Below is a small trained network, with its code and all its weights. Each question gives an input and a class and asks what happens when units are switched off, that is, made to give their printed mean instead of their output.

import numpy as np


def w(rows, s, z=0):
    codes = np.array(rows[::2]) - 128.0
    scale = np.full(codes.shape[1], s)
    scale[-1] = z or s
    return codes * scale


def f(y):
    return np.maximum(y, 0)


def log_softmax(a):
    a = a - a.max(-1, keepdims=True)
    return a - np.log(np.exp(a).sum(-1, keepdims=True))


def net(x, mask):
    res = np.array(x, float).reshape(1, 7) / 4 @ E
    y = f(res @ A[0][:, :-1].T + A[0][:, -1])
    res = res + np.where(mask, y, B[0][:, -1]) @ B[0][:, :-1]
    return log_softmax(res[-1] @ U[:, :-1].T + U[:, -1])


A, B = {}, {}
E = w([
[129,124,126],'x0',
[133,124,131],'x1',
[90,254,214],'x2',
[131,127,126],'x3',
[245,200,99],'x4',
[128,130,131],'x5',
[131,124,133],'x6',
],0.0079)
A[0] = w([
[87,223,232,35],'N1',
[194,10,43,3],'N2',
[234,172,70,43],'N3',
[173,2,64,38],'N4',
[117,237,231,104],'N5',
[244,171,104,9],'N6',
[29,69,135,43],'N7',
[37,67,111,91],'N8',
],0.0071,0.0047)
B[0] = w([
[35,104,10,222],'N1',
[15,209,53,228],'N2',
[128,242,254,198],'N3',
[71,202,71,234],'N4',
[96,105,36,255],'N5',
[90,215,205,183],'N6',
[122,251,241,189],'N7',
[139,214,250,203],'N8',
],0.0073,0.0047)
U = w([
[69,137,19,1],'0',
[157,93,146,244],'1',
[136,187,254,25],'2',
[159,75,132,222],'3',
],0.0094,0.0095)

Each question gives the input, the list of numbers given to net, and the class t.
The units are the neurons (one row each of A and B). Each row of codes is followed by its name. A weight is (code - 128) times the scale printed after its matrix; where a second scale follows, it is the last column's (A, B and U).
mask holds one flag per neuron, in row order. A switched-off neuron (its flag False) gives its mean, the last column of its row in B, instead of its output. The means were averaged over made-up inputs and are rounded, as every weight is.
A unit's drop is (log p(t) with every unit on - log p(t) with that unit switched off) / (log p(t) with every unit on - log p(t) with every unit switched off).
The circuit of an input: a set's keep is (log p(t) with only the set's units on - log p(t) with every unit switched off) / (log p(t) with every unit on - log p(t) with every unit switched off). Starting from all 8 units, units are removed one at a time, each time the one whose removal leaves the highest keep (on an exact tie, the one counted first), for as long as the keep stays at least 0.8.
units of the circuit, in order: the units of the circuit, biggest drop first
top k neurons: the k neurons with the biggest drops, biggest first
drop when u is switched off: that unit's drop, to one decimal
input [-7,-3,-7,-3,5,5,3], class 0: units of the circuit, in order	(N2)
input [-5,-4,-3,3,7,-2,-7], class 2: units of the circuit, in order	(N3, N6)
input [-2,6,-5,-2,-8,-2,-1], class 2: units of the circuit, in order	(N8, N7)
input [0,-4,-6,-4,-7,5,3], class 2: units of the circuit, in order	(N8, N7)
input [0,-2,-1,-5,-8,8,-4], class 2: units of the circuit, in order	(N7, N8)
input [0,-4,-3,3,7,5,-5], class 2: units of the circuit, in order	(N3, N6)
input [-3,-1,8,5,-3,7,-8], class 0: top 2 neurons	(N1, N5)
input [-6,8,-5,3,8,3,3], class 2: units of the circuit, in order	(N3, N6)
input [-5,-2,7,4,-7,8,-6], class 0: top 3 neurons	(N1, N5, N3)
input [5,6,6,8,5,4,3], class 0: top 2 neurons	(N5, N1)
input [-4,-6,8,-5,3,-4,-2], class 0: top 2 neurons	(N1, N5)
input [-1,-2,-4,-1,7,-2,7], class 2: units of the circuit, in order	(N3, N6)
input [5,-7,2,-3,-8,7,5], class 2: top 2 neurons	(N7, N8)
input [8,-1,8,-6,8,2,-6], class 0: units of the circuit, in order	(N5)
input [-1,4,-8,-7,0,-5,-4], class 0: top 2 neurons	(N2, N4)
input [0,5,6,-3,-6,8,6], class 0: top 3 neurons	(N1, N5, N3)
input [2,0,8,7,-4,-8,1], class 0: drop when N5 is switched off	0.1
input [-6,7,2,-1,-8,8,-4], class 2: drop when N7 is switched off	0.5
input [-5,8,6,0,4,2,5], class 0: drop when N2 is switched off	-0.1
input [6,-2,6,-1,-2,-2,-5], class 0: drop when N4 is switched off	-0.1
